Here is a tiny trained network, its code and every weight. The questions are about switching its units off for an input and a class, where a switched-off unit gives its printed mean instead of its output.

import numpy as np


def w(rows, s, z=0):
    codes = np.array(rows[::2]) - 128.0
    scale = np.full(codes.shape[1], s)
    scale[-1] = z or s
    return codes * scale


def f(y):
    return np.maximum(y, 0)


def log_softmax(a):
    a = a - a.max(-1, keepdims=True)
    return a - np.log(np.exp(a).sum(-1, keepdims=True))


def net(x, mask):
    res = np.array(x, float).reshape(1, 5) / 4 @ E
    y = f(res @ A[0][:, :-1].T + A[0][:, -1])
    res = res + np.where(mask, y, B[0][:, -1]) @ B[0][:, :-1]
    return log_softmax(res[-1] @ U[:, :-1].T + U[:, -1])


A, B = {}, {}
E = w([
[141,115,3,186,167],'x0',
[194,151,126,48,150],'x1',
[36,144,165,167,83],'x2',
[109,227,157,176,52],'x3',
[226,51,168,187,74],'x4',
],0.0059)
A[0] = w([
[138,149,254,184,136,192],'neuron 1',
[169,34,49,60,209,211],'neuron 2',
[2,163,100,38,105,165],'neuron 3',
[121,138,93,237,47,236],'neuron 4',
[161,172,254,167,156,187],'neuron 5',
[47,157,74,188,38,157],'neuron 6',
[139,219,112,91,238,53],'neuron 7',
[121,175,205,5,103,247],'neuron 8',
[134,103,21,159,118,252],'neuron 9',
[213,161,236,36,55,209],'neuron 10',
[157,165,211,198,90,163],'neuron 11',
[220,134,234,139,164,202],'neuron 12',
],0.0058,0.0031)
B[0] = w([
[46,112,114,116,85,209],'neuron 1',
[197,172,138,65,164,249],'neuron 2',
[88,185,104,65,176,216],'neuron 3',
[165,196,198,224,127,221],'neuron 4',
[64,90,76,124,111,203],'neuron 5',
[95,169,164,172,166,197],'neuron 6',
[143,111,116,49,158,172],'neuron 7',
[1,81,53,80,113,254],'neuron 8',
[146,214,161,154,212,218],'neuron 9',
[96,45,16,31,72,252],'neuron 10',
[68,104,115,135,65,198],'neuron 11',
[112,31,64,48,97,213],'neuron 12',
],0.0072,0.0052)
U = w([
[76,162,183,188,55,216],'0',
[116,143,182,226,165,20],'1',
[156,151,129,133,9,4],'2',
[197,11,159,109,158,86],'3',
[255,194,91,102,129,182],'4',
[75,189,84,23,142,251],'5',
[100,23,83,29,16,146],'6',
[158,152,204,215,67,4],'7',
],0.0062,0.0031)

Each question gives the input, the list of numbers given to net, and the class t.
The units are the neurons (one row each of A and B). Each row of codes is followed by its name. A weight is (code - 128) times the scale printed after its matrix; where a second scale follows, it is the last column's (A, B and U).
mask holds one flag per neuron, in row order. A switched-off neuron (its flag False) gives its mean, the last column of its row in B, instead of its output. The means were averaged over made-up inputs and are rounded, as every weight is.
A unit's drop is (log p(t) with every unit on - log p(t) with that unit switched off) / (log p(t) with every unit on - log p(t) with every unit switched off).
The circuit of an input: a set's keep is (log p(t) with only the set's units on - log p(t) with every unit switched off) / (log p(t) with every unit on - log p(t) with every unit switched off). Starting from all 12 units, units are removed one at a time, each time the one whose removal leaves the highest keep (on an exact tie, the one counted first), for as long as the keep stays at least 0.8.
circuit, biggest first: the units of the circuit, biggest drop first
k most important neurons: the k neurons with the biggest drops, biggest first
drop of u: that unit's drop, to one decimal
input [6,-8,-5,-2,-4], class 1: circuit, biggest first	[neuron 10; neuron 9; neuron 8]
input [6,4,2,6,-2], class 7: circuit, biggest first	[neuron 10; neuron 8; neuron 4; neuron 12]
input [3,-2,-8,-8,-6], class 4: 2 most important neurons	[neuron 2; neuron 8]
input [6,8,-1,-8,0], class 4: circuit, biggest first	[neuron 2; neuron 8; neuron 10]
input [-1,-5,8,-2,-4], class 1: circuit, biggest first	[neuron 10; neuron 6; neuron 12]
input [8,-3,2,6,-5], class 7: circuit, biggest first	[neuron 4; neuron 8; neuron 10]
input [8,4,-8,-6,-4], class 4: most important neuron	[neuron 2]
input [-1,8,-6,-2,8], class 6: 2 most important neurons	[neuron 10; neuron 12]
input [3,3,-3,-7,-3], class 4: 2 most important neurons	[neuron 2; neuron 8]
input [6,3,-8,0,1], class 4: drop of neuron 9	0.1
input [-4,7,-5,5,-2], class 6: drop of neuron 2	0.0
input [2,-6,3,7,-4], class 1: drop of neuron 10	0.2
input [6,-3,5,-1,2], class 1: drop of neuron 10	0.1
input [-8,-7,0,7,1], class 6: most important neuron	[neuron 10]
